Below are the code and all the weights of a small trained network. Each question names an input and a class and asks about switching units off, where a switched-off unit gives its printed mean instead of its output.

import numpy as np


def w(rows, s, z=0):
    codes = np.array(rows[::2]) - 128.0
    scale = np.full(codes.shape[1], s)
    scale[-1] = z or s
    return codes * scale


def f(y):
    return np.maximum(y, 0)


def log_softmax(a):
    a = a - a.max(-1, keepdims=True)
    return a - np.log(np.exp(a).sum(-1, keepdims=True))


def net(x, mask):
    res = np.array(x, float).reshape(1, 6) / 4 @ E
    y = f(res @ A[0][:, :-1].T + A[0][:, -1])
    res = res + np.where(mask, y, B[0][:, -1]) @ B[0][:, :-1]
    return log_softmax(res[-1] @ U[:, :-1].T + U[:, -1])


A, B = {}, {}
E = w([
[127,95,118,123,94,112],'x0',
[140,108,113,143,132,132],'x1',
[102,184,124,131,129,20],'x2',
[139,219,157,159,52,154],'x3',
[101,108,156,80,106,129],'x4',
[1,159,54,187,122,180],'x5',
],0.01)
A[0] = w([
[104,145,125,106,86,195,101],'neuron 1',
[94,78,165,79,114,112,136],'neuron 2',
[152,143,219,129,81,139,199],'neuron 3',
[65,115,71,119,158,103,152],'neuron 4',
[143,168,163,206,66,39,227],'neuron 5',
[47,141,48,176,93,179,231],'neuron 6',
[159,159,117,173,130,129,160],'neuron 7',
[108,159,109,147,75,226,250],'neuron 8',
[169,160,143,98,92,181,100],'neuron 9',
[180,124,167,104,111,118,252],'neuron 10',
[199,109,145,179,87,167,195],'neuron 11',
[94,135,169,178,84,142,90],'neuron 12',
[250,147,121,109,38,173,196],'neuron 13',
[91,25,110,91,212,159,171],'neuron 14',
[118,74,138,158,194,91,251],'neuron 15',
[121,49,65,123,213,174,125],'neuron 16',
[65,141,72,159,122,97,156],'neuron 17',
],0.011,0.0043)
B[0] = w([
[75,61,101,183,100,143,166],'neuron 1',
[75,118,114,110,175,118,168],'neuron 2',
[171,122,90,77,143,157,195],'neuron 3',
[62,254,155,133,83,80,186],'neuron 4',
[137,54,148,15,193,147,207],'neuron 5',
[58,105,183,160,113,96,249],'neuron 6',
[141,79,137,113,171,143,157],'neuron 7',
[112,78,188,185,103,183,219],'neuron 8',
[126,146,83,160,67,198,166],'neuron 9',
[226,97,87,45,160,160,209],'neuron 10',
[176,115,124,126,115,195,189],'neuron 11',
[93,73,122,142,120,123,157],'neuron 12',
[190,149,112,121,141,181,220],'neuron 13',
[119,151,144,110,182,142,226],'neuron 14',
[106,134,164,47,179,41,200],'neuron 15',
[73,150,174,71,158,147,211],'neuron 16',
[37,186,143,89,102,173,192],'neuron 17',
],0.0082,0.013)
U = w([
[154,107,83,60,229,194,227],'0',
[69,105,254,110,119,160,233],'1',
[189,142,76,103,100,251,2],'2',
[70,51,67,243,92,205,70],'3',
[176,101,146,63,165,6,62],'4',
[37,237,65,133,118,83,53],'5',
],0.0078,0.0032)

Each question gives the input, the list of numbers given to net, and the class t.
The units are the neurons (one row each of A and B). Each row of codes is followed by its name. A weight is (code - 128) times the scale printed after its matrix; where a second scale follows, it is the last column's (A, B and U).
mask holds one flag per neuron, in row order. A switched-off neuron (its flag False) gives its mean, the last column of its row in B, instead of its output. The means were averaged over made-up inputs and are rounded, as every weight is.
A unit's drop is (log p(t) with every unit on - log p(t) with that unit switched off) / (log p(t) with every unit on - log p(t) with every unit switched off).
The circuit of an input: a set's keep is (log p(t) with only the set's units on - log p(t) with every unit switched off) / (log p(t) with every unit on - log p(t) with every unit switched off). Starting from the 12 units with the biggest drops (on a tie, the unit counted first), units are removed one at a time, each time the one whose removal leaves the highest keep (on an exact tie, the one counted first), for as long as the keep stays at least 0.8.
circuit, biggest first: the units of the circuit, biggest drop first
most important unit: the unit with the biggest drop
top k neurons: the k neurons with the biggest drops, biggest first
drop when u is switched off: that unit's drop, to one decimal
input [8,-2,7,3,5,0], class 0: circuit, biggest first : (neuron 5; neuron 6)
input [7,-3,-2,6,6,6], class 3: circuit, biggest first : (neuron 1; neuron 15)
input [-4,-3,1,-6,1,4], class 5: circuit, biggest first : (neuron 4; neuron 5)
input [6,-3,-8,-3,1,3], class 1: most important unit : neuron 16
input [0,-2,1,6,5,0], class 0: circuit, biggest first : (neuron 3; neuron 6)
input [-4,2,8,7,4,0], class 0: top 2 neurons : (neuron 5; neuron 6)
input [-5,2,8,-4,1,2], class 5: circuit, biggest first : (neuron 4; neuron 8)
input [-6,8,-6,-1,-7,8], class 1: circuit, biggest first : (neuron 16; neuron 6)
input [4,6,-5,-8,4,1], class 1: top 2 neurons : (neuron 16; neuron 10)
input [-4,5,6,8,-7,-5], class 0: drop when neuron 5 is switched off : 0.6
input [4,-6,6,0,6,1], class 5: top 2 neurons : (neuron 8; neuron 10)
input [-5,6,4,8,-4,-8], class 0: drop when neuron 15 is switched off : -0.1
input [4,0,-1,6,0,2], class 3: drop when neuron 15 is switched off : 0.1
input [-4,3,4,-3,5,0], class 4: most important unit : neuron 8
input [8,1,-6,8,7,-4], class 2: drop when neuron 14 is switched off : 0.0
